Below is a small trained network, with its code and all its weights. Each question gives an input and a target symbol and asks what happens when units are switched off, that is, made to give their printed mean instead of their output.

import numpy as np


def w(rows, s, z=0):
    codes = np.array(rows[::2]) - 128.0
    scale = np.full(codes.shape[1], s)
    scale[-1] = z or s
    return codes * scale


def norm(h):
    return h / np.sqrt((h * h).mean(-1, keepdims=True) + 1e-5)


def f(y):
    return np.maximum(y, 0)


def softmax(a):
    e = np.exp(a - a.max(-1, keepdims=True))
    return e / e.sum(-1, keepdims=True)


def log_softmax(a):
    a = a - a.max(-1, keepdims=True)
    return a - np.log(np.exp(a).sum(-1, keepdims=True))


def net(x, mask):
    ids = ['αγδεθλμπφψω'.index(c) for c in x.split()]
    T = len(ids)
    res = E[ids] + P[:T]
    u = 0
    for l in range(3):
        r = norm(res)
        for j in range(2):
            rows = slice(3 * j, 3 * j + 3)
            q, k, v = (r @ M[l][rows].T for M in (Q, K, V))
            z = softmax(np.where(np.tri(T) > 0, q @ k.T / 3**0.5, -1e9)) @ v
            o = O[l][rows]
            res = res + np.where(mask[u + j], z, o[:, -1]) @ o[:, :-1]
        u += 2
        y = f(norm(res) @ A[l][:, :-1].T + A[l][:, -1])
        res = res + np.where(mask[u : u + 4], y, B[l][:, -1]) @ B[l][:, :-1]
        u += 4
    return log_softmax(norm(res)[-1] @ U[:, :-1].T + U[:, -1])


Q, K, V, O, A, B = {}, {}, {}, {}, {}, {}
E = w([
[112,166,152],'α',
[111,167,150],'γ',
[111,168,151],'δ',
[109,168,147],'ε',
[108,169,145],'θ',
[95,98,253],'λ',
[81,175,141],'μ',
[75,176,138],'π',
[163,156,161],'φ',
[117,181,121],'ψ',
[60,60,128],'ω',
],0.0027)
P = w([
[126,150,252],'0',
[132,155,233],'1',
[135,159,203],'2',
[138,164,180],'3',
[141,163,165],'4',
[146,158,147],'5',
[149,156,133],'6',
[151,150,117],'7',
[153,145,103],'8',
[153,144,92],'9',
],0.002)
Q[0] = w([
[91,161,193],'L0H1',
[170,109,84],'L0H1',
[104,74,92],'L0H1',
[153,8,25],'L0H2',
[128,16,25],'L0H2',
[128,254,235],'L0H2',
],0.0073)
K[0] = w([
[95,45,62],'L0H1',
[168,177,192],'L0H1',
[108,187,148],'L0H1',
[90,125,243],'L0H2',
[86,146,250],'L0H2',
[169,113,1],'L0H2',
],0.0073)
V[0] = w([
[185,137,120],'L0H1',
[80,101,141],'L0H1',
[127,71,155],'L0H1',
[253,115,138],'L0H2',
[218,134,142],'L0H2',
[128,128,128],'L0H2',
],0.0044)
O[0] = w([
[94,157,176,3],'L0H1',
[157,114,71,183],'L0H1',
[124,133,36,61],'L0H1',
[2,162,122,2],'L0H2',
[30,131,70,206],'L0H2',
[128,128,128,128],'L0H2',
],0.0035,0.00058)
A[0] = w([
[236,81,101,84],'L0N1',
[144,178,99,91],'L0N2',
[5,42,185,98],'L0N3',
[46,102,88,250],'L0N4',
],0.002,0.0016)
B[0] = w([
[15,95,109,157],'L0N1',
[147,80,94,171],'L0N2',
[119,3,114,201],'L0N3',
[224,69,81,255],'L0N4',
],0.002,0.00066)
Q[1] = w([
[147,63,137],'L1H1',
[154,208,128],'L1H1',
[66,58,129],'L1H1',
[127,161,196],'L1H2',
[9,88,75],'L1H2',
[2,94,159],'L1H2',
],0.0075)
K[1] = w([
[178,160,204],'L1H1',
[146,76,27],'L1H1',
[59,185,242],'L1H1',
[76,255,172],'L1H2',
[81,2,195],'L1H2',
[63,57,253],'L1H2',
],0.0046)
V[1] = w([
[106,253,39],'L1H1',
[138,57,52],'L1H1',
[127,61,189],'L1H1',
[128,128,128],'L1H2',
[179,77,108],'L1H2',
[43,163,179],'L1H2',
],0.0025)
O[1] = w([
[141,188,254,110],'L1H1',
[141,26,160,2],'L1H1',
[130,129,33,150],'L1H1',
[128,128,128,128],'L1H2',
[106,204,159,74],'L1H2',
[183,64,46,195],'L1H2',
],0.0025)
A[1] = w([
[46,169,194,26],'L1N1',
[251,105,154,58],'L1N2',
[183,28,44,254],'L1N3',
[58,174,44,119],'L1N4',
],0.0027,0.00064)
B[1] = w([
[89,166,88,247],'L1N1',
[145,50,59,254],'L1N2',
[157,81,1,224],'L1N3',
[103,42,124,253],'L1N4',
],0.0031,0.00071)
Q[2] = w([
[208,82,7],'L2H1',
[242,80,21],'L2H1',
[87,146,52],'L2H1',
[111,30,175],'L2H2',
[196,55,83],'L2H2',
[134,3,161],'L2H2',
],0.0051)
K[2] = w([
[172,12,134],'L2H1',
[210,2,138],'L2H1',
[104,91,93],'L2H1',
[107,179,161],'L2H2',
[215,167,134],'L2H2',
[146,179,168],'L2H2',
],0.0064)
V[2] = w([
[166,135,5],'L2H1',
[175,107,224],'L2H1',
[79,133,109],'L2H1',
[87,134,121],'L2H2',
[123,128,34],'L2H2',
[128,128,128],'L2H2',
],0.0025)
O[2] = w([
[134,222,37,252],'L2H1',
[81,54,197,41],'L2H1',
[156,124,125,101],'L2H1',
[139,130,129,126],'L2H2',
[108,143,250,98],'L2H2',
[128,128,128,128],'L2H2',
],0.0021,0.00032)
A[2] = w([
[228,136,82,96],'L2N1',
[117,148,29,253],'L2N2',
[55,1,226,135],'L2N3',
[15,185,205,147],'L2N4',
],0.0022,0.0017)
B[2] = w([
[113,64,171,168],'L2N1',
[75,71,198,250],'L2N2',
[92,253,132,149],'L2N3',
[126,104,17,186],'L2N4',
],0.0027,0.0024)
U = w([
[129,136,121,5],'α',
[128,142,119,49],'γ',
[129,142,119,21],'δ',
[135,151,125,78],'ε',
[150,157,127,180],'θ',
[74,58,191,181],'λ',
[190,115,171,176],'μ',
[209,107,171,166],'π',
[1,134,81,146],'φ',
[108,172,142,99],'ψ',
[188,64,51,237],'ω',
],0.011,0.0021)

Each question gives the input, a string of symbols that net reads in full, and the target symbol t.
The units are the heads (3 rows each of Q, K, V and O) and the neurons (one row each of A and B). Each row of codes is followed by its name. A weight is (code - 128) times the scale printed after its matrix; where a second scale follows, it is the last column's (O, A, B and U).
mask holds one flag per unit, layer by layer, with each layer's heads first. A switched-off unit (its flag False) gives its mean, the last column of its rows in O or B, instead of its output. The means were averaged over made-up inputs and are rounded, as every weight is.
A unit's drop is (log p(t) with every unit on - log p(t) with that unit switched off) / (log p(t) with every unit on - log p(t) with every unit switched off).
The circuit of an input: a set's keep is (log p(t) with only the set's units on - log p(t) with every unit switched off) / (log p(t) with every unit on - log p(t) with every unit switched off). Starting from the 12 units with the biggest drops (on a tie, the unit counted first), units are removed one at a time, each time the one whose removal leaves the highest keep (on an exact tie, the one counted first), for as long as the keep stays at least 0.8.
circuit, biggest first: the units of the circuit, biggest drop first
unit that matters most: the unit with the biggest drop
k most important neurons of layer l: the k neurons of layer l with the biggest drops, biggest first
heads that matter: for each layer, one digit per head in row order, 1 if its drop is at least 0.15 and else 0, layers parted by /
input ε λ ε, target λ: heads that matter -> 00 / 10 / 01
input ω γ α θ ψ π π ω π, target ω: circuit, biggest first -> L0H2; L1N2
input λ π θ, target π: circuit, biggest first -> L0H2
input π φ θ, target φ: circuit, biggest first -> L0H2; L2N4
input α δ θ μ λ ω μ, target ω: circuit, biggest first -> L1H1; L0H2
input φ φ π γ π ε ω μ λ, target ω: circuit, biggest first -> L0H1; L1N3
input π φ ε ω δ θ, target ω: circuit, biggest first -> L1H1; L0H2
input ω ω α φ, target ω: heads that matter -> 10 / 10 / 10
input δ φ λ ω, target ω: heads that matter -> 00 / 00 / 00
input θ γ ε ψ ω γ ε λ θ, target λ: heads that matter -> 10 / 11 / 00
input θ θ γ π μ, target π: heads that matter -> 01 / 00 / 00
input θ φ δ ω θ, target ω: heads that matter -> 00 / 10 / 00
input φ μ φ φ ω ω δ, target ω: heads that matter -> 00 / 10 / 00
input δ ε λ θ, target λ: unit that matters most -> L2H1
input φ π ω θ φ δ, target φ: heads that matter -> 01 / 01 / 11
input γ π φ ε λ δ, target λ: heads that matter -> 00 / 01 / 10
input ψ γ ε δ ω λ, target ω: heads that matter -> 10 / 10 / 00
input γ δ φ ψ λ θ δ φ ψ, target φ: heads that matter -> 11 / 00 / 00
input π μ π λ ω, target ω: circuit, biggest first -> L1N3; L0H2
input ψ γ α π ε, target π: unit that matters most -> L0H2
input φ ω μ, target ω: circuit, biggest first -> L0H1; L0H2
input μ θ φ ψ ω ε, target ω: circuit, biggest first -> L1H1; L0H2
input φ α ψ μ ω γ, target ω: heads that matter -> 00 / 10 / 00
input δ λ ψ, target λ: heads that matter -> 00 / 00 / 11
input α φ λ α, target λ: 2 most important neurons of layer 1 -> L1N4; L1N1
